Below are the code and all the weights of a small trained network. Each question names an input and a target symbol and asks about switching units off, where a switched-off unit gives its printed mean instead of its output.

import numpy as np


def w(rows, s, z=0):
    codes = np.array(rows[::2]) - 128.0
    scale = np.full(codes.shape[1], s)
    scale[-1] = z or s
    return codes * scale


def f(y):
    return np.maximum(y, 0)


def softmax(a):
    e = np.exp(a - a.max(-1, keepdims=True))
    return e / e.sum(-1, keepdims=True)


def log_softmax(a):
    a = a - a.max(-1, keepdims=True)
    return a - np.log(np.exp(a).sum(-1, keepdims=True))


def net(x, mask):
    ids = ['ΔΨβζλμτ'.index(c) for c in x.split()]
    T = len(ids)
    res = E[ids] + P[:T]
    u = 0
    for l in range(2):
        q, k, v = (res @ M[l].T for M in (Q, K, V))
        z = softmax(np.where(np.tri(T) > 0, q @ k.T / 2**0.5, -1e9)) @ v
        res = res + np.where(mask[u], z, O[l][:, -1]) @ O[l][:, :-1]
        u += 1
        y = f(res @ A[l][:, :-1].T + A[l][:, -1])
        res = res + np.where(mask[u : u + 12], y, B[l][:, -1]) @ B[l][:, :-1]
        u += 12
    return log_softmax(res[-1] @ U[:, :-1].T + U[:, -1])


Q, K, V, O, A, B = {}, {}, {}, {}, {}, {}
E = w([
[117,93,155,49,189],'Δ',
[156,109,149,161,192],'Ψ',
[160,117,130,77,236],'β',
[94,96,160,218,112],'ζ',
[87,137,130,7,95],'λ',
[94,83,171,108,146],'μ',
[139,134,171,81,33],'τ',
],0.014)
P = w([
[51,214,250,141,191],'0',
[74,207,230,127,194],'1',
[83,176,220,124,178],'2',
[93,153,205,122,164],'3',
[104,135,188,119,153],'4',
[119,119,169,115,143],'5',
[130,101,153,114,131],'6',
[141,86,136,109,118],'7',
[155,71,117,105,109],'8',
[165,52,100,100,98],'9',
[174,37,82,94,86],'10',
[188,19,66,89,81],'11',
[192,3,53,85,63],'12',
],0.0082)
Q[0] = w([
[131,169,90,166,124],'0.h0',
[111,2,234,112,133],'0.h0',
],0.019)
K[0] = w([
[135,166,191,111,142],'0.h0',
[188,63,2,125,84],'0.h0',
],0.016)
V[0] = w([
[93,159,185,116,3],'0.h0',
[121,167,104,51,124],'0.h0',
],0.0076)
O[0] = w([
[255,140,165,133,148,252],'0.h0',
[158,169,95,203,104,122],'0.h0',
],0.0089,0.0012)
A[0] = w([
[87,134,61,56,208,107],'0.n0',
[122,100,149,61,148,125],'0.n1',
[122,173,147,142,140,220],'0.n2',
[204,79,118,141,251,199],'0.n3',
[2,42,156,122,134,93],'0.n4',
[106,51,146,113,131,195],'0.n5',
[120,166,135,138,90,170],'0.n6',
[169,81,149,128,157,174],'0.n7',
[114,114,144,207,89,124],'0.n8',
[133,89,109,128,104,253],'0.n9',
[167,118,161,61,155,152],'0.n10',
[79,146,144,106,24,83],'0.n11',
],0.0091,0.0029)
B[0] = w([
[159,90,163,79,195,200],'0.n0',
[143,109,124,27,155,215],'0.n1',
[144,146,163,142,153,173],'0.n2',
[254,78,140,151,222,238],'0.n3',
[41,108,121,106,136,253],'0.n4',
[89,73,114,128,157,245],'0.n5',
[128,123,167,111,119,147],'0.n6',
[176,83,119,142,174,217],'0.n7',
[116,91,147,225,120,154],'0.n8',
[115,78,100,111,109,199],'0.n9',
[153,76,138,33,133,235],'0.n10',
[230,129,154,118,73,155],'0.n11',
],0.0074,0.0058)
Q[1] = w([
[85,35,106,184,211],'1.h0',
[90,237,2,134,121],'1.h0',
],0.0065)
K[1] = w([
[154,44,2,106,103],'1.h0',
[108,163,202,109,180],'1.h0',
],0.0083)
V[1] = w([
[72,111,170,190,53],'1.h0',
[113,121,133,1,104],'1.h0',
],0.0095)
O[1] = w([
[247,56,141,39,163,2],'1.h0',
[162,182,255,232,74,253],'1.h0',
],0.0077,0.0082)
A[1] = w([
[49,86,90,73,157,92],'1.n0',
[48,196,105,184,65,219],'1.n1',
[139,92,144,181,158,94],'1.n2',
[89,116,89,163,193,151],'1.n3',
[121,254,138,138,59,67],'1.n4',
[17,128,87,70,112,186],'1.n5',
[124,159,173,79,184,253],'1.n6',
[130,109,95,39,145,92],'1.n7',
[114,179,145,250,70,106],'1.n8',
[233,124,155,103,126,143],'1.n9',
[43,141,140,194,102,146],'1.n10',
[46,124,87,106,138,91],'1.n11',
],0.01,0.0052)
B[1] = w([
[140,179,151,90,111,171],'1.n0',
[146,65,100,82,250,166],'1.n1',
[177,160,138,123,130,205],'1.n2',
[110,113,146,104,73,195],'1.n3',
[137,43,129,150,123,152],'1.n4',
[224,175,28,143,149,165],'1.n5',
[151,78,82,142,73,252],'1.n6',
[87,149,178,194,116,154],'1.n7',
[145,199,192,58,174,185],'1.n8',
[70,169,54,144,152,209],'1.n9',
[77,164,96,166,98,211],'1.n10',
[175,150,70,65,88,145],'1.n11',
],0.012,0.011)
U = w([
[221,95,76,216,203,42],'Δ',
[43,127,159,134,184,99],'Ψ',
[133,156,75,69,214,81],'β',
[124,182,52,135,32,253],'ζ',
[164,39,146,2,156,183],'λ',
[212,231,194,122,103,107],'μ',
[49,82,150,250,60,80],'τ',
],0.0099,0.003)

Each question gives the input, a string of symbols that net reads in full, and the target symbol t.
The units are the heads (2 rows each of Q, K, V and O) and the neurons (one row each of A and B). Each row of codes is followed by its name. A weight is (code - 128) times the scale printed after its matrix; where a second scale follows, it is the last column's (O, A, B and U).
mask holds one flag per unit, layer by layer, with each layer's heads first. A switched-off unit (its flag False) gives its mean, the last column of its rows in O or B, instead of its output. The means were averaged over made-up inputs and are rounded, as every weight is.
A unit's drop is (log p(t) with every unit on - log p(t) with that unit switched off) / (log p(t) with every unit on - log p(t) with every unit switched off).
The circuit of an input: a set's keep is (log p(t) with only the set's units on - log p(t) with every unit switched off) / (log p(t) with every unit on - log p(t) with every unit switched off). Starting from the 12 units with the biggest drops (on a tie, the unit counted first), units are removed one at a time, each time the one whose removal leaves the highest keep (on an exact tie, the one counted first), for as long as the keep stays at least 0.8.
units of the circuit, in order: the units of the circuit, biggest drop first
most important unit: the unit with the biggest drop
k most important neurons: the k neurons with the biggest drops, biggest first
top k neurons in layer l: the k neurons of layer l with the biggest drops, biggest first
input ζ ζ μ, target λ: units of the circuit, in order => (1.h0)
input Ψ β λ λ, target λ: 2 most important neurons => (1.n1, 1.n4)
input Ψ λ τ β Ψ Ψ β μ β τ, target μ: units of the circuit, in order => (1.n8, 1.h0)
input ζ β ζ β μ Δ λ μ, target μ: units of the circuit, in order => (1.h0, 1.n8)
input ζ Ψ μ λ Ψ μ, target ζ: top 3 neurons in layer 0 => (0.n4, 0.n3, 0.n0)
input ζ ζ β ζ τ λ Δ μ Δ, target τ: units of the circuit, in order => (1.h0, 0.h0)
input λ μ τ ζ μ, target λ: units of the circuit, in order => (1.n10, 1.h0)
input ζ τ μ μ Ψ β ζ β, target λ: units of the circuit, in order => (0.h0, 1.n10, 1.n9)
input ζ ζ Ψ τ τ Δ, target Δ: units of the circuit, in order => (0.n3, 0.h0, 1.n8)
input Ψ τ ζ Δ ζ ζ ζ ζ τ μ, target Δ: units of the circuit, in order => (0.h0, 0.n3, 1.n3)
input Ψ μ Δ, target τ: 2 most important neurons => (1.n6, 0.n0)
input β ζ β ζ Ψ μ ζ Δ ζ λ μ, target μ: 2 most important neurons => (1.n8, 0.n10)
input τ τ β ζ Ψ μ ζ β Ψ τ λ ζ Ψ, target λ: 2 most important neurons => (1.n10, 0.n5)
input λ Δ τ Ψ ζ τ τ ζ Δ Ψ, target Ψ: most important unit => 0.h0
input μ λ ζ τ μ Δ ζ, target Ψ: top 4 neurons in layer 1 => (1.n8, 1.n6, 1.n1, 1.n10)
input λ λ Δ ζ μ τ ζ μ τ λ Ψ β Δ, target β: 3 most important neurons => (1.n1, 1.n5, 0.n3)
input ζ β ζ Δ Ψ β, target ζ: 3 most important neurons => (0.n0, 1.n10, 1.n6)
input λ Δ τ ζ ζ Ψ μ Ψ ζ β β μ, target β: 3 most important neurons => (1.n1, 0.n3, 1.n5)
input λ ζ τ ζ τ ζ Δ β λ Δ Ψ β β, target β: 3 most important neurons => (1.n1, 1.n5, 1.n8)
input τ τ β β μ μ Ψ β Ψ, target β: top 2 neurons in layer 1 => (1.n1, 1.n5)
